Below is a small trained network, with its code and all its weights. Each question gives an input and a class and asks what happens when units are switched off, that is, made to give their printed mean instead of their output.

import numpy as np


def w(rows, s, z=0):
    codes = np.array(rows[::2]) - 128.0
    scale = np.full(codes.shape[1], s)
    scale[-1] = z or s
    return codes * scale


def norm(h):
    return h / np.sqrt((h * h).mean(-1, keepdims=True) + 1e-5)


def f(y):
    return y / 2 * (1 + np.tanh(0.7978845608 * (y + 0.044715 * y**3)))


def log_softmax(a):
    a = a - a.max(-1, keepdims=True)
    return a - np.log(np.exp(a).sum(-1, keepdims=True))


def net(x, mask):
    res = np.array(x, float).reshape(1, 3) / 4 @ E
    u = 0
    for l in range(4):
        y = f(norm(res) @ A[l][:, :-1].T + A[l][:, -1])
        res = res + np.where(mask[u : u + 6], y, B[l][:, -1]) @ B[l][:, :-1]
        u += 6
    return log_softmax(norm(res)[-1] @ U[:, :-1].T + U[:, -1])


A, B = {}, {}
E = w([
[40,74,137,89,74,197,239],'x0',
[212,103,58,122,157,215,84],'x1',
[80,116,38,2,194,65,129],'x2',
],0.0082)
A[0] = w([
[179,83,54,124,143,249,160,4],'L0N1',
[117,121,94,93,157,127,137,61],'L0N2',
[50,111,210,146,133,72,188,64],'L0N3',
[86,123,76,82,123,171,153,133],'L0N4',
[50,86,143,144,124,241,171,58],'L0N5',
[141,127,197,149,92,235,148,67],'L0N6',
],0.012,0.0038)
B[0] = w([
[28,242,136,72,180,169,43,229],'L0N1',
[110,109,141,250,114,163,140,164],'L0N2',
[57,161,134,111,98,151,39,255],'L0N3',
[152,87,73,124,49,125,143,214],'L0N4',
[215,137,133,54,87,106,206,244],'L0N5',
[121,67,105,248,114,141,135,232],'L0N6',
],0.017,0.0071)
A[1] = w([
[163,183,155,134,172,123,116,40],'L1N1',
[116,88,147,109,142,131,136,2],'L1N2',
[129,57,216,90,162,137,184,105],'L1N3',
[49,57,29,78,173,103,176,119],'L1N4',
[44,145,177,89,138,96,222,64],'L1N5',
[72,92,130,83,146,123,248,115],'L1N6',
],0.016,0.0033)
B[1] = w([
[140,128,120,134,71,118,94,198],'L1N1',
[123,164,142,117,205,119,160,101],'L1N2',
[157,122,185,96,147,116,129,118],'L1N3',
[148,102,192,250,177,169,140,254],'L1N4',
[105,149,179,112,119,112,158,162],'L1N5',
[170,110,140,94,60,130,164,192],'L1N6',
],0.017,0.0055)
A[2] = w([
[29,205,46,145,137,82,144,45],'L2N1',
[169,119,25,66,240,174,124,67],'L2N2',
[198,164,85,73,136,120,191,31],'L2N3',
[205,117,113,108,188,42,111,76],'L2N4',
[136,47,1,141,62,165,11,139],'L2N5',
[243,161,93,150,164,26,109,1],'L2N6',
],0.013,0.003)
B[2] = w([
[126,177,252,116,99,116,150,167],'L2N1',
[82,67,55,164,199,194,75,148],'L2N2',
[151,71,98,97,130,72,132,137],'L2N3',
[156,114,69,178,18,116,94,149],'L2N4',
[187,195,183,71,237,94,161,252],'L2N5',
[207,61,28,94,40,151,157,175],'L2N6',
],0.013,0.011)
A[3] = w([
[168,118,71,125,169,12,196,202],'L3N1',
[182,143,110,162,114,140,44,80],'L3N2',
[137,120,113,254,150,124,150,46],'L3N3',
[63,120,126,131,104,41,103,4],'L3N4',
[69,121,158,153,89,58,160,66],'L3N5',
[153,126,114,161,118,40,80,12],'L3N6',
],0.022,0.0021)
B[3] = w([
[62,158,199,109,49,49,110,195],'L3N1',
[69,89,32,145,118,199,202,226],'L3N2',
[140,69,203,154,161,63,81,244],'L3N3',
[93,164,54,134,179,215,112,171],'L3N4',
[171,135,6,118,244,174,116,201],'L3N5',
[180,116,111,90,138,204,182,184],'L3N6',
],0.015,0.011)
U = w([
[78,230,50,93,209,196,94,139],'0',
[205,107,58,71,37,113,248,6],'1',
[168,56,192,239,188,111,154,150],'2',
[102,199,225,99,106,27,111,229],'3',
],0.011,0.0011)

Each question gives the input, the list of numbers given to net, and the class t.
The units are the neurons (one row each of A and B). Each row of codes is followed by its name. A weight is (code - 128) times the scale printed after its matrix; where a second scale follows, it is the last column's (A, B and U).
mask holds one flag per neuron, layer by layer. A switched-off neuron (its flag False) gives its mean, the last column of its row in B, instead of its output. The means were averaged over made-up inputs and are rounded, as every weight is.
A unit's drop is (log p(t) with every unit on - log p(t) with that unit switched off) / (log p(t) with every unit on - log p(t) with every unit switched off).
The circuit of an input: a set's keep is (log p(t) with only the set's units on - log p(t) with every unit switched off) / (log p(t) with every unit on - log p(t) with every unit switched off). Starting from the 12 units with the biggest drops (on a tie, the unit counted first), units are removed one at a time, each time the one whose removal leaves the highest keep (on an exact tie, the one counted first), for as long as the keep stays at least 0.8.
circuit, biggest first: the units of the circuit, biggest drop first
most important unit: the unit with the biggest drop
k most important neurons: the k neurons with the biggest drops, biggest first
top k neurons in layer l: the k neurons of layer l with the biggest drops, biggest first
input [-1,-4,-4], class 0: 3 most important neurons	(L0N3 L1N4 L3N3)
input [-4,-4,-4], class 0: most important unit	L0N5
input [-6,5,-3], class 1: circuit, biggest first	(L0N3 L2N6)
input [-3,0,0], class 3: top 2 neurons in layer 3	(L3N1 L3N5)
input [1,2,-2], class 3: 3 most important neurons	(L2N1 L1N4 L3N5)
input [0,-1,2], class 3: 2 most important neurons	(L2N5 L0N2)
input [-5,-6,7], class 2: top 3 neurons in layer 0	(L0N1 L0N5 L0N3)
input [-5,3,1], class 1: 4 most important neurons	(L0N3 L0N1 L2N6 L2N4)
input [6,2,7], class 2: 2 most important neurons	(L1N4 L0N2)
input [-3,1,2], class 3: 4 most important neurons	(L2N5 L0N5 L3N1 L1N1)
input [1,3,4], class 2: top 2 neurons in layer 0	(L0N3 L0N4)
input [5,-6,1], class 0: 2 most important neurons	(L0N3 L3N5)
input [-1,-5,7], class 2: 2 most important neurons	(L1N4 L0N1)
input [7,8,-7], class 0: circuit, biggest first	(L0N1)
input [0,7,-6], class 0: 3 most important neurons	(L0N1 L1N4 L0N2)
input [1,8,-7], class 0: 2 most important neurons	(L0N1 L1N4)
input [7,-8,-1], class 0: 4 most important neurons	(L0N3 L3N5 L3N4 L2N6)
input [-8,-5,8], class 1: top 3 neurons in layer 0	(L0N6 L0N4 L0N1)
input [5,4,3], class 1: top 2 neurons in layer 3	(L3N5 L3N4)
input [-6,-5,1], class 1: most important unit	L0N1
input [-7,-5,7], class 1: top 2 neurons in layer 3	(L3N6 L3N2)
